Here is a tiny trained network, its code and every weight. The questions are about switching its units off for an input and a class, where a switched-off unit gives its printed mean instead of its output.

import numpy as np


def w(rows, s, z=0):
    codes = np.array(rows[::2]) - 128.0
    scale = np.full(codes.shape[1], s)
    scale[-1] = z or s
    return codes * scale


def f(y):
    return np.maximum(y, 0)


def log_softmax(a):
    a = a - a.max(-1, keepdims=True)
    return a - np.log(np.exp(a).sum(-1, keepdims=True))


def net(x, mask):
    res = np.array(x, float).reshape(1, 5) / 4 @ E
    y = f(res @ A[0][:, :-1].T + A[0][:, -1])
    res = res + np.where(mask, y, B[0][:, -1]) @ B[0][:, :-1]
    return log_softmax(res[-1] @ U[:, :-1].T + U[:, -1])


A, B = {}, {}
E = w([
[35,12,42,50,187,43,23,40,129,28,251,111],'x0',
[54,105,44,227,78,166,156,84,114,170,189,95],'x1',
[135,152,28,51,205,97,101,10,3,173,73,250],'x2',
[242,112,31,169,205,196,64,176,31,136,79,16],'x3',
[99,110,191,198,176,166,135,161,119,175,207,153],'x4',
],0.0062)
A[0] = w([
[161,146,25,73,143,104,101,57,56,100,66,155,155],'neuron 1',
[166,137,96,247,109,170,134,165,100,162,104,74,52],'neuron 2',
[69,72,215,180,143,150,93,167,173,116,222,94,128],'neuron 3',
[57,135,187,131,106,103,142,122,155,116,201,170,86],'neuron 4',
[150,176,168,155,62,152,182,155,157,133,53,126,49],'neuron 5',
[84,193,211,170,119,139,199,99,160,196,151,217,193],'neuron 6',
[80,47,78,106,109,91,87,2,123,89,185,142,73],'neuron 7',
[160,181,206,130,64,134,201,155,152,133,101,138,159],'neuron 8',
[48,50,82,75,110,77,100,56,188,76,196,90,150],'neuron 9',
[205,148,99,116,191,175,83,93,63,148,64,126,93],'neuron 10',
[169,187,201,150,43,127,215,202,170,140,95,110,161],'neuron 11',
[86,192,180,112,83,114,203,96,130,155,118,212,124],'neuron 12',
[147,139,65,237,135,216,146,189,103,174,129,64,116],'neuron 13',
[220,102,184,72,151,111,88,199,158,65,95,108,125],'neuron 14',
[128,126,114,215,140,183,149,185,111,147,150,55,86],'neuron 15',
[159,215,174,176,44,165,220,198,163,148,47,112,92],'neuron 16',
[200,122,217,79,152,120,102,216,161,91,67,67,61],'neuron 17',
[229,168,107,134,189,136,104,111,65,174,62,142,5],'neuron 18',
],0.0079,0.0027)
B[0] = w([
[156,215,35,17,140,105,38,52,13,148,35,198,224],'neuron 1',
[210,38,100,169,36,202,84,156,74,225,147,107,204],'neuron 2',
[112,100,213,243,203,127,217,161,128,40,228,50,202],'neuron 3',
[52,95,191,139,173,109,187,92,182,165,184,119,184],'neuron 4',
[112,196,157,171,124,195,163,160,150,160,33,106,199],'neuron 5',
[90,66,155,119,127,166,211,34,193,239,142,160,212],'neuron 6',
[22,180,60,145,79,28,136,126,61,80,109,107,222],'neuron 7',
[159,174,182,141,83,176,153,160,210,106,48,164,209],'neuron 8',
[18,140,53,164,90,45,125,161,118,20,186,91,236],'neuron 9',
[206,182,128,72,184,121,150,105,39,167,107,113,204],'neuron 10',
[126,196,236,212,41,157,166,199,216,75,47,129,235],'neuron 11',
[61,112,120,89,157,119,194,50,170,244,121,187,193],'neuron 12',
[201,33,103,169,42,236,60,140,76,213,192,69,224],'neuron 13',
[187,118,169,29,182,68,69,178,182,63,150,171,188],'neuron 14',
[174,38,100,164,29,190,84,138,137,150,188,112,197],'neuron 15',
[165,241,204,212,13,230,189,195,194,137,3,110,246],'neuron 16',
[189,91,183,36,136,115,41,203,228,60,184,190,195],'neuron 17',
[233,185,142,63,197,219,105,141,28,180,78,182,199],'neuron 18',
],0.0064,0.013)
U = w([
[212,195,88,65,238,154,98,86,33,181,44,171,116],'0',
[151,223,207,194,66,185,173,188,215,136,17,132,50],'1',
[41,108,166,220,172,84,171,158,131,52,225,51,89],'2',
[34,163,15,86,56,54,85,75,91,74,94,140,169],'3',
[186,1,118,198,78,208,86,160,106,200,198,58,6],'4',
[44,92,169,100,156,127,203,25,184,242,154,226,226],'5',
[180,91,193,25,211,85,64,200,224,51,176,151,111],'6',
],0.008,0.0021)

Each question gives the input, the list of numbers given to net, and the class t.
The units are the neurons (one row each of A and B). Each row of codes is followed by its name. A weight is (code - 128) times the scale printed after its matrix; where a second scale follows, it is the last column's (A, B and U).
mask holds one flag per neuron, in row order. A switched-off neuron (its flag False) gives its mean, the last column of its row in B, instead of its output. The means were averaged over made-up inputs and are rounded, as every weight is.
A unit's drop is (log p(t) with every unit on - log p(t) with that unit switched off) / (log p(t) with every unit on - log p(t) with every unit switched off).
The circuit of an input: a set's keep is (log p(t) with only the set's units on - log p(t) with every unit switched off) / (log p(t) with every unit on - log p(t) with every unit switched off). Starting from the 12 units with the biggest drops (on a tie, the unit counted first), units are removed one at a time, each time the one whose removal leaves the highest keep (on an exact tie, the one counted first), for as long as the keep stays at least 0.8.
units of the circuit, in order: the units of the circuit, biggest drop first
unit that matters most: the unit with the biggest drop
k most important neurons: the k neurons with the biggest drops, biggest first
drop when u is switched off: that unit's drop, to one decimal
input [-4,-3,8,-2,6], class 0: unit that matters most => neuron 18
input [2,-5,-7,-1,8], class 6: units of the circuit, in order => [neuron 17; neuron 16]
input [-1,7,7,-7,-5], class 3: 2 most important neurons => [neuron 7; neuron 1]
input [4,-1,-1,-8,-2], class 2: 2 most important neurons => [neuron 9; neuron 1]
input [5,-6,-2,3,-4], class 6: 2 most important neurons => [neuron 14; neuron 17]
input [-6,4,1,2,6], class 4: 2 most important neurons => [neuron 13; neuron 2]
input [4,3,3,-6,3], class 2: units of the circuit, in order => [neuron 9; neuron 1]
input [-5,-4,5,-7,3], class 5: 2 most important neurons => [neuron 12; neuron 6]
input [0,6,-4,-6,5], class 2: 2 most important neurons => [neuron 3; neuron 1]
input [-5,2,5,7,8], class 4: 3 most important neurons => [neuron 13; neuron 2; neuron 15]
input [6,-2,-7,3,-4], class 2: 3 most important neurons => [neuron 9; neuron 3; neuron 1]
input [-2,-2,1,6,4], class 4: 4 most important neurons => [neuron 13; neuron 1; neuron 2; neuron 15]
input [4,-2,-1,-7,6], class 2: 2 most important neurons => [neuron 3; neuron 9]
input [5,7,1,-4,-2], class 3: units of the circuit, in order => [neuron 7]
input [-5,4,6,0,7], class 4: 3 most important neurons => [neuron 13; neuron 1; neuron 2]
input [3,-4,8,-3,-5], class 3: 2 most important neurons => [neuron 7; neuron 9]
input [-5,5,-7,7,-2], class 4: 3 most important neurons => [neuron 13; neuron 2; neuron 15]
input [3,0,-3,-5,7], class 2: drop when neuron 3 is switched off => 0.1
input [1,-6,-1,-2,8], class 6: drop when neuron 15 is switched off => 0.0
input [-3,5,-7,4,3], class 4: units of the circuit, in order => [neuron 13]
input [-2,8,5,-1,-5], class 0: drop when neuron 9 is switched off => 0.3
